Below is a small trained network, with its code and all its weights. Each question gives an input and a target symbol and asks what happens when units are switched off, that is, made to give their printed mean instead of their output.

import numpy as np


def w(rows, s, z=0):
    codes = np.array(rows[::2]) - 128.0
    scale = np.full(codes.shape[1], s)
    scale[-1] = z or s
    return codes * scale


def norm(h):
    return h / np.sqrt((h * h).mean(-1, keepdims=True) + 1e-5)


def f(y):
    return y / 2 * (1 + np.tanh(0.7978845608 * (y + 0.044715 * y**3)))


def softmax(a):
    e = np.exp(a - a.max(-1, keepdims=True))
    return e / e.sum(-1, keepdims=True)


def log_softmax(a):
    a = a - a.max(-1, keepdims=True)
    return a - np.log(np.exp(a).sum(-1, keepdims=True))


def net(x, mask):
    ids = ['αβγδηθπτψ'.index(c) for c in x.split()]
    T = len(ids)
    res = E[ids] + P[:T]
    u = 0
    for l in range(2):
        q, k, v = (norm(res) @ M[l].T for M in (Q, K, V))
        z = softmax(np.where(np.tri(T) > 0, q @ k.T / 4**0.5, -1e9)) @ v
        res = res + np.where(mask[u], z, O[l][:, -1]) @ O[l][:, :-1]
        u += 1
        y = f(norm(res) @ A[l][:, :-1].T + A[l][:, -1])
        res = res + np.where(mask[u : u + 4], y, B[l][:, -1]) @ B[l][:, :-1]
        u += 4
    return log_softmax(norm(res)[-1] @ U[:, :-1].T + U[:, -1])


Q, K, V, O, A, B = {}, {}, {}, {}, {}, {}
E = w([
[168,195,145,215,201,108,111,143,148],'α',
[122,113,115,94,118,182,107,141,171],'β',
[89,127,123,118,131,78,161,118,150],'γ',
[88,133,165,138,122,129,170,129,190],'δ',
[114,120,106,93,141,120,119,98,155],'η',
[83,115,69,90,120,98,93,141,169],'θ',
[123,134,61,105,143,155,126,100,100],'π',
[125,109,153,128,137,119,187,85,106],'τ',
[194,80,53,98,95,94,186,254,127],'ψ',
],0.022)
P = w([
[69,79,170,135,168,254,66,184,121],'0',
[158,197,119,73,213,187,224,87,204],'1',
[132,43,115,239,130,216,108,51,176],'2',
[159,88,234,168,144,199,30,250,32],'3',
[130,207,89,121,183,157,227,125,133],'4',
[207,29,214,232,150,196,165,67,171],'5',
],0.0083)
Q[0] = w([
[142,126,220,82,155,137,53,232,48],'L0H0',
[161,30,127,84,12,106,153,163,111],'L0H0',
[198,61,70,167,140,139,189,126,200],'L0H0',
[140,29,162,254,101,127,9,68,144],'L0H0',
],0.0089)
K[0] = w([
[145,254,108,83,138,83,182,118,144],'L0H0',
[136,41,99,2,55,112,181,157,66],'L0H0',
[167,48,187,181,98,63,68,165,45],'L0H0',
[115,173,225,84,186,147,57,186,79],'L0H0',
],0.009)
V[0] = w([
[138,151,37,144,182,251,93,117,70],'L0H0',
[39,194,87,137,133,115,50,96,128],'L0H0',
[108,161,88,145,136,155,128,88,144],'L0H0',
[41,129,66,227,114,117,189,255,162],'L0H0',
],0.0072)
O[0] = w([
[223,101,84,217,188,125,192,188,163,185],'L0H0',
[146,56,184,31,219,98,62,86,155,158],'L0H0',
[183,88,218,148,91,139,125,162,103,145],'L0H0',
[254,161,189,116,80,79,91,55,92,253],'L0H0',
],0.0067,0.0058)
A[0] = w([
[128,65,162,181,84,175,114,76,218,175],'L0N0',
[166,77,171,112,99,150,253,107,58,254],'L0N1',
[128,125,160,105,99,135,118,81,142,122],'L0N2',
[155,99,158,202,224,149,96,82,76,161],'L0N3',
],0.0059,0.0035)
B[0] = w([
[134,78,83,43,62,9,237,73,7,252],'L0N0',
[85,128,16,47,102,100,5,205,177,243],'L0N1',
[65,202,34,90,240,107,128,204,2,167],'L0N2',
[66,159,144,156,162,70,163,182,112,218],'L0N3',
],0.0064,0.0037)
Q[1] = w([
[11,74,208,127,88,186,2,199,72],'L1H0',
[102,143,155,171,214,76,64,203,164],'L1H0',
[220,133,136,240,57,73,83,254,51],'L1H0',
[90,17,133,179,122,96,135,54,44],'L1H0',
],0.0087)
K[1] = w([
[119,187,129,68,127,116,168,131,218],'L1H0',
[121,158,126,132,164,146,135,74,131],'L1H0',
[177,202,68,94,200,202,122,173,85],'L1H0',
[95,176,234,101,124,178,76,249,170],'L1H0',
],0.011)
V[1] = w([
[206,160,14,170,221,189,49,126,60],'L1H0',
[159,26,66,81,38,166,28,161,170],'L1H0',
[47,107,16,133,174,49,39,132,107],'L1H0',
[136,124,125,82,174,192,220,159,3],'L1H0',
],0.0059)
O[1] = w([
[163,111,172,156,40,134,81,40,188,145],'L1H0',
[130,106,152,148,124,66,11,251,101,237],'L1H0',
[63,60,229,207,78,160,100,51,92,253],'L1H0',
[136,228,66,165,88,232,143,169,67,137],'L1H0',
],0.011,0.004)
A[1] = w([
[80,160,152,74,88,128,94,26,76,17],'L1N0',
[172,212,167,154,40,135,82,81,78,11],'L1N1',
[180,83,151,188,96,142,126,129,166,23],'L1N2',
[121,12,114,126,198,165,185,146,131,2],'L1N3',
],0.011,0.0057)
B[1] = w([
[111,223,233,126,85,141,142,222,201,255],'L1N0',
[42,221,33,120,175,48,67,69,188,155],'L1N1',
[107,182,153,129,220,127,132,116,95,216],'L1N2',
[88,147,108,125,194,93,151,133,251,198],'L1N3',
],0.016,0.0031)
U = w([
[214,161,169,235,221,129,159,132,116,175],'α',
[121,152,99,42,201,115,160,121,55,218],'β',
[65,101,109,192,78,195,133,122,126,205],'γ',
[93,217,217,83,91,131,116,167,168,66],'δ',
[52,94,102,121,201,108,155,158,243,1],'η',
[154,52,194,92,167,69,73,105,109,166],'θ',
[89,228,88,159,123,65,40,65,149,32],'π',
[188,106,118,81,67,158,146,50,198,215],'τ',
[236,125,91,164,115,103,130,254,168,56],'ψ',
],0.0095,0.0028)

Each question gives the input, a string of symbols that net reads in full, and the target symbol t.
The units are the heads (4 rows each of Q, K, V and O) and the neurons (one row each of A and B). Each row of codes is followed by its name. A weight is (code - 128) times the scale printed after its matrix; where a second scale follows, it is the last column's (O, A, B and U).
mask holds one flag per unit, layer by layer, with each layer's heads first. A switched-off unit (its flag False) gives its mean, the last column of its rows in O or B, instead of its output. The means were averaged over made-up inputs and are rounded, as every weight is.
A unit's drop is (log p(t) with every unit on - log p(t) with that unit switched off) / (log p(t) with every unit on - log p(t) with every unit switched off).
The circuit of an input: a set's keep is (log p(t) with only the set's units on - log p(t) with every unit switched off) / (log p(t) with every unit on - log p(t) with every unit switched off). Starting from all 10 units, units are removed one at a time, each time the one whose removal leaves the highest keep (on an exact tie, the one counted first), for as long as the keep stays at least 0.8.
circuit, biggest first: the units of the circuit, biggest drop first
most important unit: the unit with the biggest drop
top k neurons: the k neurons with the biggest drops, biggest first
top k neurons in layer l: the k neurons of layer l with the biggest drops, biggest first
drop when u is switched off: that unit's drop, to one decimal
input δ θ ψ θ β θ, target θ: most important unit -> L0N0
input η τ π β β ψ, target π: circuit, biggest first -> (L1H0; L1N1; L0H0)
input η θ θ π ψ β, target α: circuit, biggest first -> (L0H0; L1N2)
input π θ γ γ ψ, target π: circuit, biggest first -> (L1H0; L1N1)
input α δ θ ψ γ δ, target π: top 2 neurons -> (L0N0; L1N1)
input γ η θ π β θ, target α: circuit, biggest first -> (L0H0; L1H0; L1N2)
input θ ψ θ δ, target π: circuit, biggest first -> (L0H0; L1N1)
input η η θ γ θ τ, target δ: circuit, biggest first -> (L0H0; L1N0)
input β η τ η, target η: circuit, biggest first -> (L0H0; L1N3)
input α τ δ γ, target γ: top 2 neurons -> (L0N1; L1N0)
input θ δ γ τ, target β: circuit, biggest first -> (L1H0; L0H0)
input θ θ θ θ γ δ, target θ: circuit, biggest first -> (L0N0; L1H0)
input η ψ θ, target η: top 3 neurons -> (L1N3; L0N1; L0N0)
input θ θ α δ θ, target τ: circuit, biggest first -> (L1H0)
input δ β γ θ θ, target δ: top 2 neurons -> (L1N0; L0N2)
input τ θ π γ η δ, target δ: top 2 neurons -> (L1N0; L0N0)
input θ γ ψ τ η, target π: top 2 neurons -> (L1N1; L0N1)
input ψ α β β δ δ, target ψ: drop when L1H0 is switched off -> 1.2
input θ θ η, target θ: drop when L1H0 is switched off -> 0.2
input γ δ η, target δ: drop when L1N2 is switched off -> 0.0
input η θ δ δ δ, target β: top neuron in layer 1 -> (L1N0)
input η θ β θ γ, target ψ: top 2 neurons in layer 0 -> (L0N0; L0N1)
input τ β θ θ θ π, target θ: top 2 neurons in layer 0 -> (L0N2; L0N0)
